Below are the code and all the weights of a small trained network. Each question names an input and a target symbol and asks about switching units off, where a switched-off unit gives its printed mean instead of its output.

import numpy as np


def w(rows, s, z=0):
    codes = np.array(rows[::2]) - 128.0
    scale = np.full(codes.shape[1], s)
    scale[-1] = z or s
    return codes * scale


def norm(h):
    return h / np.sqrt((h * h).mean(-1, keepdims=True) + 1e-5)


def f(y):
    return y / 2 * (1 + np.tanh(0.7978845608 * (y + 0.044715 * y**3)))


def softmax(a):
    e = np.exp(a - a.max(-1, keepdims=True))
    return e / e.sum(-1, keepdims=True)


def log_softmax(a):
    a = a - a.max(-1, keepdims=True)
    return a - np.log(np.exp(a).sum(-1, keepdims=True))


def net(x, mask):
    ids = ['βγδζηθμπστφψω'.index(c) for c in x.split()]
    T = len(ids)
    res = E[ids] + P[:T]
    q, k, v = (norm(res) @ M[0].T for M in (Q, K, V))
    z = softmax(np.where(np.tri(T) > 0, q @ k.T / 2**0.5, -1e9)) @ v
    res = res + np.where(mask[0], z, O[0][:, -1]) @ O[0][:, :-1]
    y = f(norm(res) @ A[0][:, :-1].T + A[0][:, -1])
    res = res + np.where(mask[1:17], y, B[0][:, -1]) @ B[0][:, :-1]
    return log_softmax(norm(res)[-1] @ U[:, :-1].T + U[:, -1])


Q, K, V, O, A, B = {}, {}, {}, {}, {}, {}
E = w([
[147,139,133,101,94],'β',
[61,89,152,146,116],'γ',
[121,149,85,117,121],'δ',
[151,97,159,147,113],'ζ',
[138,156,135,152,101],'η',
[146,144,150,149,98],'θ',
[127,120,109,100,98],'μ',
[128,111,102,99,102],'π',
[23,72,138,82,169],'σ',
[131,111,110,88,111],'τ',
[137,156,143,96,130],'φ',
[141,156,144,146,101],'ψ',
[100,61,119,255,119],'ω',
],0.029)
P = w([
[7,146,187,105,150],'0',
[46,140,173,129,135],'1',
[69,154,156,126,89],'2',
[86,156,151,124,85],'3',
[101,156,144,123,85],'4',
[115,154,139,123,88],'5',
[127,154,133,120,98],'6',
[138,147,127,120,107],'7',
[149,145,121,120,113],'8',
[162,144,118,120,118],'9',
[173,144,113,123,126],'10',
[186,144,111,123,133],'11',
[198,144,107,125,141],'12',
[214,149,104,118,136],'13',
],0.013)
Q[0] = w([
[162,137,153,152,88],'head 0',
[28,55,213,233,251],'head 0',
],0.018)
K[0] = w([
[177,78,81,89,120],'head 0',
[4,107,160,124,99],'head 0',
],0.016)
V[0] = w([
[88,211,108,186,132],'head 0',
[73,134,3,99,132],'head 0',
],0.011)
O[0] = w([
[251,88,88,126,221,74],'head 0',
[181,211,36,121,155,252],'head 0',
],0.013,0.003)
A[0] = w([
[183,199,139,65,182,143],'neuron 0',
[180,88,174,252,120,127],'neuron 1',
[117,64,163,153,130,105],'neuron 2',
[156,166,106,135,109,107],'neuron 3',
[80,146,103,140,118,99],'neuron 4',
[86,117,169,107,168,75],'neuron 5',
[187,148,71,110,216,61],'neuron 6',
[158,76,169,92,122,81],'neuron 7',
[204,89,136,68,176,2],'neuron 8',
[83,78,106,105,175,57],'neuron 9',
[158,57,133,167,150,147],'neuron 10',
[150,158,109,94,109,117],'neuron 11',
[117,172,186,130,156,164],'neuron 12',
[117,215,144,64,219,75],'neuron 13',
[126,84,154,133,130,84],'neuron 14',
[158,144,137,154,140,124],'neuron 15',
],0.016,0.009)
B[0] = w([
[107,97,137,220,146,240],'neuron 0',
[90,64,51,87,60,241],'neuron 1',
[131,162,164,156,123,210],'neuron 2',
[113,148,113,101,119,222],'neuron 3',
[165,122,172,123,95,187],'neuron 4',
[179,124,97,124,102,151],'neuron 5',
[43,116,173,82,249,161],'neuron 6',
[169,121,126,138,228,179],'neuron 7',
[106,97,92,175,18,162],'neuron 8',
[144,98,79,67,83,144],'neuron 9',
[129,196,118,132,75,212],'neuron 10',
[113,158,88,123,102,254],'neuron 11',
[171,157,147,112,162,173],'neuron 12',
[191,93,160,150,163,161],'neuron 13',
[144,153,145,139,151,151],'neuron 14',
[118,124,83,102,141,133],'neuron 15',
],0.013,0.0049)
U = w([
[121,133,104,86,100,111],'β',
[107,113,161,83,108,83],'γ',
[52,133,133,131,198,222],'δ',
[120,136,138,150,111,184],'ζ',
[196,113,183,124,142,255],'η',
[120,128,138,120,114,105],'θ',
[119,116,122,110,110,138],'μ',
[147,82,133,22,143,154],'π',
[36,109,224,167,111,178],'σ',
[131,245,196,46,111,132],'τ',
[72,48,81,219,108,59],'φ',
[251,91,110,138,71,21],'ψ',
[126,235,103,150,107,127],'ω',
],0.012,0.0047)

Each question gives the input, a string of symbols that net reads in full, and the target symbol t.
The units are the heads (2 rows each of Q, K, V and O) and the neurons (one row each of A and B). Each row of codes is followed by its name. A weight is (code - 128) times the scale printed after its matrix; where a second scale follows, it is the last column's (O, A, B and U).
mask holds one flag per unit, heads first, then neurons. A switched-off unit (its flag False) gives its mean, the last column of its rows in O or B, instead of its output. The means were averaged over made-up inputs and are rounded, as every weight is.
A unit's drop is (log p(t) with every unit on - log p(t) with that unit switched off) / (log p(t) with every unit on - log p(t) with every unit switched off).
The circuit of an input: a set's keep is (log p(t) with only the set's units on - log p(t) with every unit switched off) / (log p(t) with every unit on - log p(t) with every unit switched off). Starting from the 12 units with the biggest drops (on a tie, the unit counted first), units are removed one at a time, each time the one whose removal leaves the highest keep (on an exact tie, the one counted first), for as long as the keep stays at least 0.8.
circuit, biggest first: the units of the circuit, biggest drop first
unit that matters most: the unit with the biggest drop
k most important neurons: the k neurons with the biggest drops, biggest first
drop when u is switched off: that unit's drop, to one decimal
input π μ τ τ π ψ ψ ψ π ω φ δ μ, target δ: circuit, biggest first => [neuron 6; head 0; neuron 0]
input ψ φ τ, target π: circuit, biggest first => [head 0; neuron 7]
input ψ η ψ γ π τ ζ δ δ ψ, target δ: circuit, biggest first => [head 0; neuron 6]
input τ π τ τ π π θ π, target η: circuit, biggest first => [head 0; neuron 7; neuron 2]
input ζ τ μ ψ π θ β ζ τ τ, target τ: circuit, biggest first => [head 0; neuron 1]
input γ π δ ζ δ τ, target δ: circuit, biggest first => [head 0; neuron 6; neuron 0]
input ω π ψ μ, target ψ: circuit, biggest first => [head 0; neuron 8; neuron 7]
input τ μ τ ψ π, target ψ: circuit, biggest first => [head 0; neuron 7; neuron 8; neuron 1]
input τ π π η π ω ψ η, target φ: circuit, biggest first => [head 0; neuron 1]
input σ γ φ θ γ μ η φ η μ, target φ: 2 most important neurons => [neuron 8; neuron 6]
input π ω μ γ τ π φ ψ ζ τ δ θ π, target η: circuit, biggest first => [head 0; neuron 7; neuron 1]
input η ζ ω π π τ ψ π θ ψ π ζ δ τ, target δ: circuit, biggest first => [neuron 6; neuron 0]
input γ τ θ, target τ: circuit, biggest first => [neuron 0; neuron 12]
input ψ γ β φ τ, target π: 3 most important neurons => [neuron 10; neuron 0; neuron 7]
input π π π π τ μ π φ π ω π π γ γ, target σ: circuit, biggest first => [head 0; neuron 1; neuron 11]
input π γ η π, target φ: 3 most important neurons => [neuron 8; neuron 6; neuron 7]
input π π π π π π ψ ψ ζ τ ψ, target τ: 3 most important neurons => [neuron 1; neuron 0; neuron 12]
input τ μ π ψ φ π δ ψ ψ π π π η π, target φ: unit that matters most => neuron 8
input ψ γ γ η τ τ τ π π η η, target φ: most important neuron => [neuron 0]
input β π ζ, target ω: most important neuron => [neuron 1]
input ψ φ γ π τ ω τ π ψ τ ψ π ζ π, target σ: drop when head 0 is switched off => 0.6
input π π π π β π η γ τ γ π ζ ψ, target σ: drop when neuron 0 is switched off => -0.1
input η γ π π ψ φ π, target π: drop when neuron 0 is switched off => 0.5
input φ π η π ω π δ, target δ: drop when neuron 6 is switched off => 0.6
